After every row comes roughly how far along a hidden order it lies, from 0 to 15.
In the rows, 128 means zero.
[134 128 124 133 186 141  99  99 184 125 172 119 107 123 155 123 133 125
 133 126 116 209 126 143 124]	4
[134 132 125 134 206 152 100  80 201 118 177 109 104 117 171 126 133 115
 137 133 120 186 127 150 131]	2
[128 138 140 131 126 178 122  76 157 134 161  90 119 129 106 140 148 118
 127 121 131 204 113 148 129]	5
[134 115  76 127 141 109 107 176 130 141 138 159 113 121 104 110 126 147
 119 127 116  85 138 121 114]	9
[137 134 125 135 255 156 119  52 221 112 199  93  91 100 203 128 126  99
 142 138 129 161 135 155 141]	0
[129 117  73 121 110 113 171 162  86 156 134 131 113 122  49 130 125 139
 109 107 135  97 132 116 124]	12
[134 138 161 138 161 169  63  84 212 111 154 117 120 123 182 118 146 121
 143 151 114 158 122 153 124]	1
[137 131 142 138 186 149  62  94 217 109 164 131 111 119 202 113 136 123
 144 147 110 172 130 149 123]	1
[134 131 138 135 166 154  84  99 189 121 161 122 114 127 161 121 139 126
 137 134 114 198 122 145 122]	3
[138 123 119 136 222 130  66 112 216 114 170 141 105 120 197 109 127 129
 141 138 105 194 133 142 121]	3
[136 132 150 138 145 150  37 117 206 110 143 140 125 132 186 110 144 135
 143 152 101 181 123 144 113]	2
[137 135 158 139 164 161  42  99 218 106 147 135 122 125 200 111 143 127
 148 157 107 158 126 151 119]	1
[129 116  78 122 101 108 152 175  85 157 128 143 118 127  52 125 126 145
 109 110 129  98 132 115 119]	13
[135 130 147 138 148 149  47 117 202 114 145 141 123 132 178 111 143 136
 142 145 103 189 123 144 114]	3
[137 130 143 138 176 146  48 110 212 110 155 141 116 126 194 110 139 130
 143 148 105 178 127 145 118]	2
[134 136 157 137 145 161  53  97 204 113 149 127 122 129 178 116 146 127
 142 150 110 173 121 150 120]	2
[129 113  78 121 101  98 140 190  82 155 118 156 123 133  55 121 124 152
 109 110 123 109 133 110 116]	13
[133 118  87 127 123 119 110 170 126 143 136 148 117 123  98 114 131 146
 119 128 119  88 133 123 115]	9
[129 141 145 133 159 184 126  53 175 126 174  78 111 121 134 142 147 106
 132 126 134 191 115 155 136]	3
[132 124  99 129 169 136 124 114 152 135 168 118 106 120 117 128 130 127
 122 118 124 174 129 136 126]	7
[132 132 152 135  91 153  46 129 171 124 127 144 135 143 133 114 151 144
 135 141 105 197 115 140 107]	5
[131 125  95 129 160 137 132 118 146 140 162 118 106 119 103 128 132 127
 123 120 127 153 128 134 126]	7
[132 135 128 133 198 165 131  64 185 126 188  87 101 117 148 137 136 107
 133 122 131 197 123 151 137]	3
[143 118 116 139 255 106  36 125 242 101 172 168 101 114 246  94 118 134
 148 151  95 175 144 141 117]	1
[129 120  89 124  79 120 129 175  90 153 118 145 126 130  53 123 133 148
 112 118 126  86 134 118 115]	12
[133 125 112 131 130 135  87 136 160 131 145 141 118 130 121 117 138 141
 128 129 113 174 125 134 115]	7
[133 122 114 132 108 131  68 160 156 130 128 158 124 133 121 108 139 149
 128 137 106 141 126 130 108]	7
[132 130 133 134 137 151  86 111 173 127 151 125 120 132 136 123 142 133
 132 130 114 202 119 142 118]	5
[139 109 108 134  87  87   1 245 167 121  91 236 140 143 155  72 135 184
 135 158  76  93 138 115  84]	9
[130 113  55 121 146  99 179 162  88 157 148 132 105 117  57 128 116 137
 108 101 136 105 138 114 127]	13
[136 131 149 138 171 148  51 110 210 112 154 137 118 127 189 112 141 130
 143 147 106 181 126 146 118]	2
[128 114  64 119 124  98 183 164  72 161 138 131 109 124  43 133 118 138
 106  97 138 116 134 111 125]	14
[134 114  69 125 152 106 134 171 120 144 146 150 107 116  93 115 121 143
 116 120 122  84 139 120 120]	10
[132 135 144 135 145 164  86  92 183 122 155 114 118 129 148 126 145 124
 135 134 117 194 119 148 123]	3
[134 139 160 138 165 172  71  80 207 113 156 114 118 122 183 120 146 118
 142 149 115 160 123 156 126]	1
[134 133 156 138 131 155  38 115 207 111 140 141 126 133 186 109 146 135
 143 151 102 181 122 145 113]	2
[133 137 146 136 169 170  95  69 196 118 168 102 111 120 167 129 142 114
 138 137 122 181 122 152 130]	2
[133 126 125 134 124 137  70 140 162 127 139 149 123 135 133 113 141 144
 131 135 107 182 123 136 112]	6
[137 135 157 141 185 157   1  98 230 102 152 139 119 119 215 107 142 125
 151 161 105 145 129 152 121]	0
[131 105  54 120 144  70 158 194  81 158 136 158 109 126  60 121 109 149
 108  98 126 127 141 103 119]	14
[134 138 158 137 165 169  68  85 204 113 155 118 118 123 186 119 145 120
 143 149 114 165 122 153 125]	1
[128 116  84 122  91 105 160 179  75 157 121 147 122 130  46 124 126 147
 109 109 129 107 131 112 118]	13
[133 124 111 130 169 133 112 116 158 132 165 124 107 122 120 123 131 128
 126 121 112 181 128 135 124]	6
[132 135 157 136 114 164  54 111 187 119 137 130 129 137 150 118 151 135
 138 143 107 186 116 146 114]	4
[134 133 149 136 146 151  60 104 193 117 150 128 122 131 165 117 144 129
 140 143 109 189 120 146 119]	3
[137 135 161 140 169 159  31 102 220 105 145 140 123 125 209 107 144 129
 148 161 104 152 127 152 117]	0
[127 113  80 120  81  94 156 192  67 160 112 151 126 137  38 126 124 151
 107 102 128 125 130 106 116]	15
[130 120  78 123 113 122 157 158  93 148 138 130 111 120  57 127 128 137
 112 113 133  86 132 121 124]	11
[127 112  79 120  77  94 160 191  67 161 112 150 127 138  39 127 123 152
 107 102 127 129 130 106 115]	15
[132 128 130 133 142 146  79 115 168 126 152 128 118 132 137 120 140 135
 131 129 112 200 121 140 117]	5
[134 118  84 127 153 119 119 151 138 140 151 141 108 118 106 116 127 139
 120 123 121 108 134 126 120]	8
[133 113  64 125 156 104 135 166 118 145 148 146 105 114  91 116 120 141
 115 118 124  84 139 120 122]	10
[132 124 109 130 131 135  98 137 148 134 146 134 116 128 115 119 136 138
 125 127 117 154 126 133 117]	7
[133 141 162 137 140 175  63  87 198 114 149 116 124 128 168 122 151 123
 142 148 114 169 118 154 122]	2
[127 114  95 121  49  96 134 203  69 158  98 162 136 144  34 121 130 159
 110 108 121 125 127 107 109]	15
[133 137 118 133 255 171 166  28 196 122 213  60  84  97 169 146 127  87
 134 123 145 171 130 157 153]	1
[136 135 157 138 163 160  46  98 217 109 149 133 122 127 193 111 145 128
 145 154 107 168 125 151 119]	1
[133 129 131 134 163 145  71 111 183 122 157 128 116 129 157 120 138 131
 135 133 110 202 123 143 119]	4
[140 127 122 138 255 132  74  90 232 105 182 132  98 107 230 110 123 117
 146 144 111 161 140 148 129]	0
[128 118  78 122  95 116 162 164  80 158 129 133 117 127  45 130 129 141
 108 109 134  99 130 116 122]	12
[123 117  74 117  94 110 209 153  49 168 132 116 117 130  17 144 122 135
 101  89 145 132 128 111 129]	15
[132 119  80 126 125 120 124 162 119 146 140 143 113 120  90 117 129 141
 117 124 123  87 134 123 119]	9
[131 129 131 133 131 147  82 123 164 129 148 130 121 133 127 121 142 135
 129 130 113 194 120 138 116]	6
[122 125 105 120  24 136 184 157  45 168 109 114 134 140   1 144 140 140
 102 101 143 114 117 117 123]	14
[129 112  79 122  93  94 138 196  83 155 112 162 124 134  57 118 124 155
 111 111 121 112 133 109 113]	14
[127 113  68 119 114  99 187 169  70 163 138 132 114 126  37 134 119 140
 102  98 137 121 132 112 125]	14
[128 110  71 120  97  85 157 194  72 159 119 155 122 134  50 124 119 152
 108 102 126 125 134 105 116]	15
